Here is a tiny trained network, its code and every weight. The questions are about switching its units off for an input and a target symbol, where a switched-off unit gives its printed mean instead of its output.

import numpy as np


def w(rows, s, z=0):
    codes = np.array(rows[::2]) - 128.0
    scale = np.full(codes.shape[1], s)
    scale[-1] = z or s
    return codes * scale


def norm(h):
    return h / np.sqrt((h * h).mean(-1, keepdims=True) + 1e-5)


def f(y):
    return y / 2 * (1 + np.tanh(0.7978845608 * (y + 0.044715 * y**3)))


def softmax(a):
    e = np.exp(a - a.max(-1, keepdims=True))
    return e / e.sum(-1, keepdims=True)


def log_softmax(a):
    a = a - a.max(-1, keepdims=True)
    return a - np.log(np.exp(a).sum(-1, keepdims=True))


def net(x, mask):
    ids = ['ΓΘΛΩαεημτφ'.index(c) for c in x.split()]
    T = len(ids)
    res = E[ids] + P[:T]
    r = norm(res)
    for j in range(3):
        rows = slice(4 * j, 4 * j + 4)
        q, k, v = (r @ M[0][rows].T for M in (Q, K, V))
        z = softmax(np.where(np.tri(T) > 0, q @ k.T / 4**0.5, -1e9)) @ v
        o = O[0][rows]
        res = res + np.where(mask[j], z, o[:, -1]) @ o[:, :-1]
    y = f(norm(res) @ A[0][:, :-1].T + A[0][:, -1])
    res = res + np.where(mask[3:7], y, B[0][:, -1]) @ B[0][:, :-1]
    return log_softmax(norm(res)[-1] @ U[:, :-1].T + U[:, -1])


Q, K, V, O, A, B = {}, {}, {}, {}, {}, {}
E = w([
[124,114,113,43,231,119],'Γ',
[79,134,164,132,50,47],'Θ',
[180,136,98,202,85,211],'Λ',
[158,55,211,116,123,106],'Ω',
[34,148,159,143,70,164],'α',
[94,183,38,134,156,177],'ε',
[128,82,188,129,143,217],'η',
[98,182,49,153,68,88],'μ',
[108,119,126,63,138,2],'τ',
[184,109,130,186,52,73],'φ',
],0.014)
P = w([
[105,133,151,182,159,126],'0',
[139,123,127,85,67,162],'1',
[93,50,101,161,118,137],'2',
[117,181,194,206,174,124],'3',
[162,157,152,43,55,182],'4',
[68,49,116,208,166,117],'5',
[136,225,216,161,164,130],'6',
[117,35,83,66,54,170],'7',
[71,79,124,211,184,118],'8',
[182,255,205,69,110,167],'9',
],0.0071)
Q[0] = w([
[150,153,209,98,130,110],'head 1',
[108,116,176,92,148,159],'head 1',
[158,141,147,30,107,125],'head 1',
[48,81,188,129,161,107],'head 1',
[164,225,177,148,150,120],'head 2',
[85,101,135,252,228,87],'head 2',
[109,40,62,69,76,142],'head 2',
[147,104,127,95,103,144],'head 2',
[113,157,188,73,152,39],'head 3',
[20,178,133,68,127,149],'head 3',
[108,124,81,156,63,76],'head 3',
[186,243,157,160,110,147],'head 3',
],0.037)
K[0] = w([
[148,179,111,77,92,89],'head 1',
[131,152,108,142,129,82],'head 1',
[147,107,71,114,70,71],'head 1',
[195,206,127,123,174,125],'head 1',
[153,133,110,39,64,162],'head 2',
[176,255,194,108,134,127],'head 2',
[90,106,132,212,182,106],'head 2',
[130,112,103,166,153,116],'head 2',
[125,166,191,83,119,51],'head 3',
[32,185,153,70,134,155],'head 3',
[77,155,83,161,55,75],'head 3',
[188,240,148,152,117,136],'head 3',
],0.041)
V[0] = w([
[136,136,127,127,122,128],'head 1',
[115,132,112,127,133,133],'head 1',
[125,158,108,118,125,127],'head 1',
[128,110,133,133,126,139],'head 1',
[120,191,11,125,176,171],'head 2',
[132,131,105,71,191,63],'head 2',
[196,137,72,158,83,58],'head 2',
[30,175,124,111,87,85],'head 2',
[48,130,176,91,162,193],'head 3',
[145,85,240,132,91,113],'head 3',
[47,176,96,168,59,144],'head 3',
[86,135,137,83,116,5],'head 3',
],0.026)
O[0] = w([
[128,117,119,130,119,128,119],'head 1',
[133,119,138,133,126,116,132],'head 1',
[141,114,116,138,109,113,126],'head 1',
[115,124,143,126,145,132,122],'head 1',
[103,141,68,219,72,27,76],'head 2',
[47,74,185,191,174,132,139],'head 2',
[56,171,95,33,163,87,2],'head 2',
[97,69,151,83,20,150,199],'head 2',
[87,84,64,143,4,150,251],'head 3',
[96,38,199,194,154,167,170],'head 3',
[68,204,196,57,73,191,130],'head 3',
[55,77,144,82,176,50,150],'head 3',
],0.019,0.0089)
A[0] = w([
[100,209,216,238,67,2,81],'neuron 1',
[151,85,206,94,161,8,2],'neuron 2',
[63,252,162,160,73,181,22],'neuron 3',
[3,118,75,134,207,156,73],'neuron 4',
],0.029,0.0098)
B[0] = w([
[189,44,119,8,190,156,247],'neuron 1',
[135,220,210,204,43,67,183],'neuron 2',
[69,156,74,253,187,99,244],'neuron 3',
[109,143,18,128,114,190,190],'neuron 4',
],0.033,0.014)
U = w([
[171,69,55,69,128,95,178],'Γ',
[80,80,199,20,104,151,42],'Θ',
[216,191,126,206,154,181,1],'Λ',
[107,47,150,193,208,122,121],'Ω',
[12,120,137,164,87,158,114],'α',
[151,212,78,176,133,67,97],'ε',
[183,112,175,135,18,162,182],'η',
[92,177,111,31,187,148,150],'μ',
[69,128,157,116,89,17,134],'τ',
[173,140,224,75,179,158,185],'φ',
],0.011,0.0033)

Each question gives the input, a string of symbols that net reads in full, and the target symbol t.
The units are the heads (4 rows each of Q, K, V and O) and the neurons (one row each of A and B). Each row of codes is followed by its name. A weight is (code - 128) times the scale printed after its matrix; where a second scale follows, it is the last column's (O, A, B and U).
mask holds one flag per unit, heads first, then neurons. A switched-off unit (its flag False) gives its mean, the last column of its rows in O or B, instead of its output. The means were averaged over made-up inputs and are rounded, as every weight is.
A unit's drop is (log p(t) with every unit on - log p(t) with that unit switched off) / (log p(t) with every unit on - log p(t) with every unit switched off).
The circuit of an input: a set's keep is (log p(t) with only the set's units on - log p(t) with every unit switched off) / (log p(t) with every unit on - log p(t) with every unit switched off). Starting from all 7 units, units are removed one at a time, each time the one whose removal leaves the highest keep (on an exact tie, the one counted first), for as long as the keep stays at least 0.8.
circuit, biggest first: the units of the circuit, biggest drop first
unit that matters most: the unit with the biggest drop
k most important neurons: the k neurons with the biggest drops, biggest first
heads that matter: for each layer, one digit per head in row order, 1 if its drop is at least 0.15 and else 0, layers parted by /
drop of u: that unit's drop, to one decimal
input Γ Ω η μ Γ φ Γ Λ Θ, target Θ: 2 most important neurons : (neuron 1; neuron 3)
input Γ φ α α Γ Γ α Θ, target Θ: heads that matter : 011
input Γ ε φ μ, target Γ: circuit, biggest first : (head 2; neuron 1)
input ε μ Λ, target Γ: unit that matters most : head 2
input Γ α Γ Λ Λ ε Λ Λ Γ ε, target ε: heads that matter : 000
input η Θ α Γ, target Θ: heads that matter : 010
input μ Λ Γ Γ, target Γ: heads that matter : 001
input μ Γ φ, target τ: heads that matter : 011
input φ α Ω, target μ: 2 most important neurons : (neuron 4; neuron 3)
input α ε Ω, target η: 2 most important neurons : (neuron 3; neuron 1)
input Γ φ φ η Γ Ω α φ Γ τ, target μ: 2 most important neurons : (neuron 4; neuron 3)
input μ φ Λ Θ Γ Λ τ, target τ: 2 most important neurons : (neuron 2; neuron 3)
input Ω ε φ η, target η: 2 most important neurons : (neuron 3; neuron 4)
input Γ Λ Γ Γ, target ε: most important neuron : (neuron 1)
input Λ Γ Γ τ ε Ω Ω, target Γ: 2 most important neurons : (neuron 1; neuron 3)
input η φ φ α φ Γ Γ, target μ: drop of head 2 : 1.5
input α Λ α, target η: drop of head 2 : 1.6
input Γ Γ Γ Λ α φ Λ τ α, target ε: drop of head 2 : 0.6
